Below are the code and all the weights of a small trained network. Each question names an input and a class and asks about switching units off, where a switched-off unit gives its printed mean instead of its output.

import numpy as np


def w(rows, s, z=0):
    codes = np.array(rows[::2]) - 128.0
    scale = np.full(codes.shape[1], s)
    scale[-1] = z or s
    return codes * scale


def f(y):
    return np.maximum(y, 0)


def log_softmax(a):
    a = a - a.max(-1, keepdims=True)
    return a - np.log(np.exp(a).sum(-1, keepdims=True))


def net(x, mask):
    res = np.array(x, float).reshape(1, 6) / 4 @ E
    y = f(res @ A[0][:, :-1].T + A[0][:, -1])
    res = res + np.where(mask, y, B[0][:, -1]) @ B[0][:, :-1]
    return log_softmax(res[-1] @ U[:, :-1].T + U[:, -1])


A, B = {}, {}
E = w([
[101,190,96,123,190,254,181,208],'x0',
[188,187,170,83,49,95,164,163],'x1',
[187,185,131,223,187,45,140,180],'x2',
[144,78,201,191,85,214,153,158],'x3',
[130,125,128,131,128,129,127,130],'x4',
[23,172,233,113,109,75,38,164],'x5',
],0.0092)
A[0] = w([
[56,185,221,85,100,109,2,152,190],'n0',
[43,186,174,105,136,110,28,189,48],'n1',
[103,84,131,178,73,205,66,122,229],'n2',
[84,199,38,19,163,66,66,145,202],'n3',
[134,249,131,120,53,102,244,95,149],'n4',
[141,238,115,247,171,93,163,184,149],'n5',
[92,130,88,34,84,209,124,123,111],'n6',
[141,103,187,171,34,169,156,163,175],'n7',
[100,29,96,29,38,125,122,109,169],'n8',
[41,190,84,79,40,238,56,94,132],'n9',
[185,123,120,167,147,141,157,35,7],'n10',
[212,75,59,116,152,145,174,131,61],'n11',
[140,76,159,138,95,113,106,49,116],'n12',
[120,135,20,48,168,40,132,205,232],'n13',
[51,58,69,115,222,164,55,82,168],'n14',
[174,43,199,121,107,74,41,128,47],'n15',
[93,146,105,251,200,109,54,120,206],'n16',
[155,133,140,114,102,82,145,66,169],'n17',
[149,10,141,187,132,35,121,60,130],'n18',
[80,160,113,90,187,184,208,193,45],'n19',
[196,117,25,80,117,129,178,80,141],'n20',
[102,169,174,81,192,176,178,143,62],'n21',
[249,92,81,109,117,145,165,85,60],'n22',
[203,198,167,19,57,126,155,175,197],'n23',
[191,168,160,120,173,2,128,181,254],'n24',
[103,224,127,70,202,209,145,188,110],'n25',
[150,112,210,207,140,136,166,145,235],'n26',
[129,139,215,112,144,65,119,121,38],'n27',
[109,173,86,109,126,157,108,236,29],'n28',
[76,129,131,145,215,178,188,145,185],'n29',
],0.0083,0.0028)
B[0] = w([
[139,134,100,141,82,154,75,156,250],'n0',
[174,165,123,148,112,181,63,214,215],'n1',
[133,114,86,120,104,160,151,149,195],'n2',
[122,2,56,157,123,175,112,127,224],'n3',
[5,121,126,145,128,156,106,73,182],'n4',
[145,196,45,85,123,118,162,166,218],'n5',
[132,190,101,71,121,97,167,165,192],'n6',
[107,43,72,160,173,145,148,150,187],'n7',
[139,132,76,61,101,84,177,127,213],'n8',
[167,142,76,82,138,159,171,174,208],'n9',
[150,180,184,135,99,132,62,111,166],'n10',
[115,197,180,120,96,150,69,183,193],'n11',
[78,126,150,115,179,110,103,111,187],'n12',
[123,43,48,161,138,132,147,128,203],'n13',
[90,180,135,142,46,142,147,46,223],'n14',
[142,128,113,74,179,82,91,100,198],'n15',
[103,190,48,105,67,173,131,76,213],'n16',
[60,90,150,105,198,119,139,146,175],'n17',
[54,94,142,62,192,57,132,130,226],'n18',
[90,104,190,100,180,57,74,110,191],'n19',
[135,118,143,152,103,207,50,213,203],'n20',
[156,101,144,115,191,57,115,150,169],'n21',
[136,190,130,108,129,129,26,208,197],'n22',
[10,141,133,167,131,204,152,21,199],'n23',
[113,123,57,104,105,119,142,106,223],'n24',
[80,75,166,110,200,82,108,157,208],'n25',
[117,57,17,101,133,189,190,115,192],'n26',
[96,165,145,126,138,118,96,192,173],'n27',
[148,151,201,80,186,79,117,85,168],'n28',
[32,117,153,146,196,48,131,128,196],'n29',
],0.0062,0.013)
U = w([
[145,141,144,138,91,166,49,180,65],'0',
[107,100,169,97,163,70,137,132,76],'1',
[103,107,107,136,103,149,154,136,254],'2',
[108,46,90,167,113,178,154,134,60],'3',
[66,151,126,153,97,180,154,70,171],'4',
[150,180,91,68,90,103,206,150,106],'5',
[122,146,187,137,88,95,162,136,158],'6',
[248,170,204,157,63,87,194,81,38],'7',
],0.013,0.006)

Each question gives the input, the list of numbers given to net, and the class t.
The units are the neurons (one row each of A and B). Each row of codes is followed by its name. A weight is (code - 128) times the scale printed after its matrix; where a second scale follows, it is the last column's (A, B and U).
mask holds one flag per neuron, in row order. A switched-off neuron (its flag False) gives its mean, the last column of its row in B, instead of its output. The means were averaged over made-up inputs and are rounded, as every weight is.
A unit's drop is (log p(t) with every unit on - log p(t) with that unit switched off) / (log p(t) with every unit on - log p(t) with every unit switched off).
The circuit of an input: a set's keep is (log p(t) with only the set's units on - log p(t) with every unit switched off) / (log p(t) with every unit on - log p(t) with every unit switched off). Starting from the 12 units with the biggest drops (on a tie, the unit counted first), units are removed one at a time, each time the one whose removal leaves the highest keep (on an exact tie, the one counted first), for as long as the keep stays at least 0.8.
units of the circuit, in order: the units of the circuit, biggest drop first
unit that matters most: the unit with the biggest drop
top k neurons: the k neurons with the biggest drops, biggest first
input [7,1,-7,-2,5,8], class 0: unit that matters most -> n1
input [-1,-7,-5,2,-7,8], class 0: top 3 neurons -> [n1; n0; n23]
input [0,3,-4,0,-3,-4], class 0: units of the circuit, in order -> [n20; n22]
input [4,-2,-1,-8,-2,6], class 3: top 4 neurons -> [n3; n13; n22; n11]
input [0,8,1,6,-7,-1], class 4: top 4 neurons -> [n23; n3; n4; n13]
input [5,8,-5,-5,3,-6], class 4: top 3 neurons -> [n23; n4; n1]
input [-7,-2,-8,7,1,-3], class 5: units of the circuit, in order -> [n8; n3]
input [-5,5,-7,-1,4,4], class 5: top 3 neurons -> [n8; n9; n6]
input [4,7,6,-8,-3,-4], class 3: units of the circuit, in order -> [n13; n3]
input [1,2,-7,-5,5,8], class 0: top 2 neurons -> [n1; n0]
input [8,-5,-3,-7,-6,0], class 1: units of the circuit, in order -> [n19; n25]
input [4,6,5,-5,4,-5], class 4: units of the circuit, in order -> [n23; n4]
input [-4,-3,3,4,3,-6], class 0: units of the circuit, in order -> [n22; n11]
input [5,1,1,-3,5,-5], class 0: unit that matters most -> n20
input [3,-6,-8,-1,1,-1], class 5: units of the circuit, in order -> [n6; n9]
input [-6,6,-5,3,-5,0], class 1: units of the circuit, in order -> [n16; n15]
input [6,-7,8,-2,1,-4], class 5: top 3 neurons -> [n5; n16; n23]
input [6,5,7,7,0,5], class 3: top 2 neurons -> [n26; n7]
input [-1,0,4,-3,0,-6], class 0: units of the circuit, in order -> [n20; n22]
input [0,-3,-4,-3,-4,5], class 0: units of the circuit, in order -> [n1]
input [8,2,-6,-6,8,1], class 1: units of the circuit, in order -> [n25; n19]
input [2,-3,-2,-8,-4,-1], class 3: top 2 neurons -> [n3; n13]
input [4,8,6,8,-5,4], class 3: top 2 neurons -> [n7; n26]
input [-5,4,1,-1,-3,-1], class 1: top 2 neurons -> [n16; n14]
